Below is a small trained network, with its code and all its weights. Each question gives an input and a target symbol and asks what happens when units are switched off, that is, made to give their printed mean instead of their output.

import numpy as np


def w(rows, s, z=0):
    codes = np.array(rows[::2]) - 128.0
    scale = np.full(codes.shape[1], s)
    scale[-1] = z or s
    return codes * scale


def norm(h):
    return h / np.sqrt((h * h).mean(-1, keepdims=True) + 1e-5)


def f(y):
    return y / 2 * (1 + np.tanh(0.7978845608 * (y + 0.044715 * y**3)))


def softmax(a):
    e = np.exp(a - a.max(-1, keepdims=True))
    return e / e.sum(-1, keepdims=True)


def log_softmax(a):
    a = a - a.max(-1, keepdims=True)
    return a - np.log(np.exp(a).sum(-1, keepdims=True))


def net(x, mask):
    ids = ['αβγεζηθλμξπστφψω'.index(c) for c in x.split()]
    T = len(ids)
    res = E[ids] + P[:T]
    r = norm(res)
    for j in range(3):
        rows = slice(4 * j, 4 * j + 4)
        q, k, v = (r @ M[0][rows].T for M in (Q, K, V))
        z = softmax(np.where(np.tri(T) > 0, q @ k.T / 4**0.5, -1e9)) @ v
        o = O[0][rows]
        res = res + np.where(mask[j], z, o[:, -1]) @ o[:, :-1]
    y = f(norm(res) @ A[0][:, :-1].T + A[0][:, -1])
    res = res + np.where(mask[3:19], y, B[0][:, -1]) @ B[0][:, :-1]
    return log_softmax(norm(res)[-1] @ U[:, :-1].T + U[:, -1])


Q, K, V, O, A, B = {}, {}, {}, {}, {}, {}
E = w([
[149,162,119,136],'α',
[116,77,131,141],'β',
[117,74,127,134],'γ',
[113,114,149,170],'ε',
[110,138,116,104],'ζ',
[156,148,113,116],'η',
[128,154,135,154],'θ',
[160,113,252,92],'λ',
[123,148,141,161],'μ',
[127,76,135,168],'ξ',
[129,90,103,92],'π',
[127,158,112,117],'σ',
[113,139,113,89],'τ',
[116,75,134,140],'φ',
[111,156,129,116],'ψ',
[124,150,135,163],'ω',
],0.024)
P = w([
[119,163,117,120],'0',
[83,158,96,126],'1',
[165,162,136,123],'2',
[44,158,69,128],'3',
[217,166,150,134],'4',
[99,100,185,117],'5',
[73,251,99,230],'6',
],0.014)
Q[0] = w([
[253,143,137,125],'H1',
[73,128,93,146],'H1',
[119,141,97,154],'H1',
[115,132,109,143],'H1',
[145,122,120,120],'H2',
[141,119,136,119],'H2',
[125,119,106,113],'H2',
[109,127,136,109],'H2',
[124,131,117,131],'H3',
[125,135,123,119],'H3',
[150,142,156,148],'H3',
[120,125,144,125],'H3',
],0.036)
K[0] = w([
[30,142,4,180],'H1',
[127,125,249,107],'H1',
[75,97,178,77],'H1',
[96,136,172,97],'H1',
[117,124,149,133],'H2',
[104,134,120,140],'H2',
[167,131,172,98],'H2',
[136,128,154,114],'H2',
[136,139,117,165],'H3',
[116,121,109,111],'H3',
[113,106,214,111],'H3',
[98,121,133,135],'H3',
],0.02)
V[0] = w([
[131,51,207,115],'H1',
[135,30,67,8],'H1',
[187,103,54,82],'H1',
[176,68,72,237],'H1',
[129,19,196,61],'H2',
[75,142,246,99],'H2',
[218,104,203,153],'H2',
[113,111,120,107],'H2',
[157,122,130,171],'H3',
[188,150,162,85],'H3',
[80,170,178,99],'H3',
[69,135,75,184],'H3',
],0.015)
O[0] = w([
[197,121,155,103,129],'H1',
[104,76,254,49,48],'H1',
[37,150,211,77,54],'H1',
[116,234,108,74,191],'H1',
[169,126,140,172,28],'H2',
[197,106,124,206,67],'H2',
[103,143,164,196,3],'H2',
[137,85,135,107,132],'H2',
[109,158,105,124,149],'H3',
[112,134,158,211,53],'H3',
[160,91,140,164,135],'H3',
[137,97,111,75,204],'H3',
],0.015,0.0046)
A[0] = w([
[119,83,77,121,107],'N1',
[163,133,173,70,64],'N2',
[105,101,131,147,85],'N3',
[195,110,110,249,255],'N4',
[45,211,230,154,195],'N5',
[114,152,130,129,114],'N6',
[42,132,227,162,126],'N7',
[75,104,143,210,120],'N8',
[142,112,183,63,103],'N9',
[200,80,187,171,154],'N10',
[173,152,194,214,193],'N11',
[169,137,197,205,203],'N12',
[123,162,152,91,94],'N13',
[102,144,63,159,125],'N14',
[202,194,66,144,92],'N15',
[126,159,142,100,61],'N16',
],0.017,0.0092)
B[0] = w([
[117,67,145,147,155],'N1',
[181,66,81,171,144],'N2',
[159,113,104,102,127],'N3',
[116,172,252,244,247],'N4',
[157,154,190,227,185],'N5',
[124,108,123,137,131],'N6',
[132,210,144,162,165],'N7',
[164,142,166,121,157],'N8',
[191,108,94,143,154],'N9',
[81,193,146,126,172],'N10',
[64,171,190,225,172],'N11',
[68,187,174,187,172],'N12',
[152,105,142,122,149],'N13',
[169,88,131,105,181],'N14',
[86,191,188,105,212],'N15',
[143,115,127,111,131],'N16',
],0.013,0.012)
U = w([
[103,115,232,58,23],'α',
[238,106,117,118,125],'β',
[57,87,87,115,164],'γ',
[216,179,73,182,14],'ε',
[124,219,112,63,184],'ζ',
[126,149,76,169,89],'η',
[137,152,43,169,46],'θ',
[160,58,116,204,252],'λ',
[176,108,145,104,101],'μ',
[3,176,159,137,47],'ξ',
[103,93,164,105,111],'π',
[129,136,124,138,44],'σ',
[103,86,127,107,128],'τ',
[203,120,124,122,121],'φ',
[144,154,84,171,72],'ψ',
[67,130,56,147,98],'ω',
],0.013,0.0041)

Each question gives the input, a string of symbols that net reads in full, and the target symbol t.
The units are the heads (4 rows each of Q, K, V and O) and the neurons (one row each of A and B). Each row of codes is followed by its name. A weight is (code - 128) times the scale printed after its matrix; where a second scale follows, it is the last column's (O, A, B and U).
mask holds one flag per unit, heads first, then neurons. A switched-off unit (its flag False) gives its mean, the last column of its rows in O or B, instead of its output. The means were averaged over made-up inputs and are rounded, as every weight is.
A unit's drop is (log p(t) with every unit on - log p(t) with that unit switched off) / (log p(t) with every unit on - log p(t) with every unit switched off).
The circuit of an input: a set's keep is (log p(t) with only the set's units on - log p(t) with every unit switched off) / (log p(t) with every unit on - log p(t) with every unit switched off). Starting from the 12 units with the biggest drops (on a tie, the unit counted first), units are removed one at a time, each time the one whose removal leaves the highest keep (on an exact tie, the one counted first), for as long as the keep stays at least 0.8.
circuit, biggest first: the units of the circuit, biggest drop first
unit that matters most: the unit with the biggest drop
k most important neurons: the k neurons with the biggest drops, biggest first
which heads matter: for each layer, one digit per head in row order, 1 if its drop is at least 0.15 and else 0, layers parted by /
drop of u: that unit's drop, to one decimal
input ω ψ η η ξ, target ξ: which heads matter : 111
input ξ ζ β σ ξ ψ ξ, target λ: circuit, biggest first : H1
input ζ η ψ ψ β, target λ: circuit, biggest first : H1, N15
input ψ π η π ψ ξ ξ, target ζ: which heads matter : 110
input η μ ζ π η, target α: which heads matter : 110
input η θ γ β ξ, target β: which heads matter : 100
input τ τ ψ ξ μ, target ζ: circuit, biggest first : H2, N4
input ψ φ ξ π η, target α: which heads matter : 100
input θ η ξ π φ, target α: which heads matter : 110
input ξ α ξ γ, target ζ: which heads matter : 100
input ξ η π, target ξ: which heads matter : 100
input σ σ φ, target γ: circuit, biggest first : H2, H1, N4
input ψ ξ σ φ, target γ: which heads matter : 010
input μ π φ, target α: unit that matters most : H1
input ω ε β ψ ξ ξ ζ, target ζ: 2 most important neurons : N15, N4
input ξ π π ψ φ, target λ: drop of H2 : 0.2
input ψ ξ η, target ζ: drop of N15 : 0.1
input α ψ σ ψ, target γ: drop of H2 : 0.5
